Here is a tiny trained network, its code and every weight. The questions are about switching its units off for an input and a class, where a switched-off unit gives its printed mean instead of its output.

import numpy as np


def w(rows, s, z=0):
    codes = np.array(rows[::2]) - 128.0
    scale = np.full(codes.shape[1], s)
    scale[-1] = z or s
    return codes * scale


def f(y):
    return np.maximum(y, 0)


def log_softmax(a):
    a = a - a.max(-1, keepdims=True)
    return a - np.log(np.exp(a).sum(-1, keepdims=True))


def net(x, mask):
    res = np.array(x, float).reshape(1, 4) / 4 @ E
    y = f(res @ A[0][:, :-1].T + A[0][:, -1])
    res = res + np.where(mask, y, B[0][:, -1]) @ B[0][:, :-1]
    return log_softmax(res[-1] @ U[:, :-1].T + U[:, -1])


A, B = {}, {}
E = w([
[2,195,154],'x0',
[68,54,162],'x1',
[61,79,41],'x2',
[129,127,129],'x3',
],0.0079)
A[0] = w([
[140,93,239,87],'N0',
[27,193,187,45],'N1',
[33,41,227,109],'N2',
[166,66,127,34],'N3',
[166,169,243,22],'N4',
[198,55,161,62],'N5',
[194,71,122,2],'N6',
[133,250,60,85],'N7',
[69,77,5,76],'N8',
],0.014,0.0063)
B[0] = w([
[145,199,150,187],'N0',
[95,66,28,230],'N1',
[203,125,157,254],'N2',
[169,140,57,172],'N3',
[145,253,82,202],'N4',
[107,78,89,215],'N5',
[146,127,49,184],'N6',
[209,115,139,201],'N7',
[153,245,114,249],'N8',
],0.026,0.0078)
U = w([
[136,108,57,55],'0',
[132,201,130,87],'1',
[178,123,133,253],'2',
[242,102,160,129],'3',
[149,122,165,188],'4',
[99,69,178,81],'5',
[87,94,244,75],'6',
],0.012,0.014)

Each question gives the input, the list of numbers given to net, and the class t.
The units are the neurons (one row each of A and B). Each row of codes is followed by its name. A weight is (code - 128) times the scale printed after its matrix; where a second scale follows, it is the last column's (A, B and U).
mask holds one flag per neuron, in row order. A switched-off neuron (its flag False) gives its mean, the last column of its row in B, instead of its output. The means were averaged over made-up inputs and are rounded, as every weight is.
A unit's drop is (log p(t) with every unit on - log p(t) with that unit switched off) / (log p(t) with every unit on - log p(t) with every unit switched off).
The circuit of an input: a set's keep is (log p(t) with only the set's units on - log p(t) with every unit switched off) / (log p(t) with every unit on - log p(t) with every unit switched off). Starting from all 9 units, units are removed one at a time, each time the one whose removal leaves the highest keep (on an exact tie, the one counted first), for as long as the keep stays at least 0.8.
units of the circuit, in order: the units of the circuit, biggest drop first
unit that matters most: the unit with the biggest drop
top k neurons: the k neurons with the biggest drops, biggest first
drop when u is switched off: that unit's drop, to one decimal
input [-3,1,-2,2], class 4: top neuron	(N1)
input [-5,1,-5,-2], class 0: units of the circuit, in order	(N5 N2)
input [-8,-7,-2,-8], class 0: units of the circuit, in order	(N6 N5)
input [-2,-5,6,6], class 1: top 3 neurons	(N8 N2 N1)
input [-1,8,6,5], class 3: top 2 neurons	(N2 N4)
input [-1,-3,4,-2], class 1: units of the circuit, in order	(N2 N1)
input [-6,-4,-5,4], class 0: units of the circuit, in order	(N5 N2)
input [7,8,-7,-3], class 3: top 2 neurons	(N2 N8)
input [1,-7,5,0], class 3: top 3 neurons	(N7 N4 N1)
input [-3,-6,-6,-1], class 1: top 3 neurons	(N4 N2 N1)
input [2,-7,-4,0], class 3: top 2 neurons	(N7 N8)
input [-4,1,-5,1], class 1: units of the circuit, in order	(N4 N2)
input [-3,6,2,5], class 3: top 3 neurons	(N2 N1 N4)
input [3,1,7,-1], class 1: unit that matters most	N8
input [5,7,5,4], class 3: top 2 neurons	(N2 N4)
input [4,2,-1,0], class 0: top 2 neurons	(N1 N7)
input [0,7,-8,6], class 1: top 3 neurons	(N4 N0 N7)
input [-5,4,6,1], class 1: top 2 neurons	(N8 N1)
input [5,5,7,3], class 1: top 2 neurons	(N8 N7)
input [7,-6,0,-3], class 0: top 2 neurons	(N1 N2)
input [1,-8,-1,1], class 3: unit that matters most	N7
input [8,-3,-3,5], class 0: drop when N1 is switched off	1.3
input [8,4,-5,-8], class 0: drop when N1 is switched off	2.8
input [6,8,-2,1], class 3: drop when N2 is switched off	3.2
input [8,-2,6,-8], class 0: drop when N1 is switched off	4.8
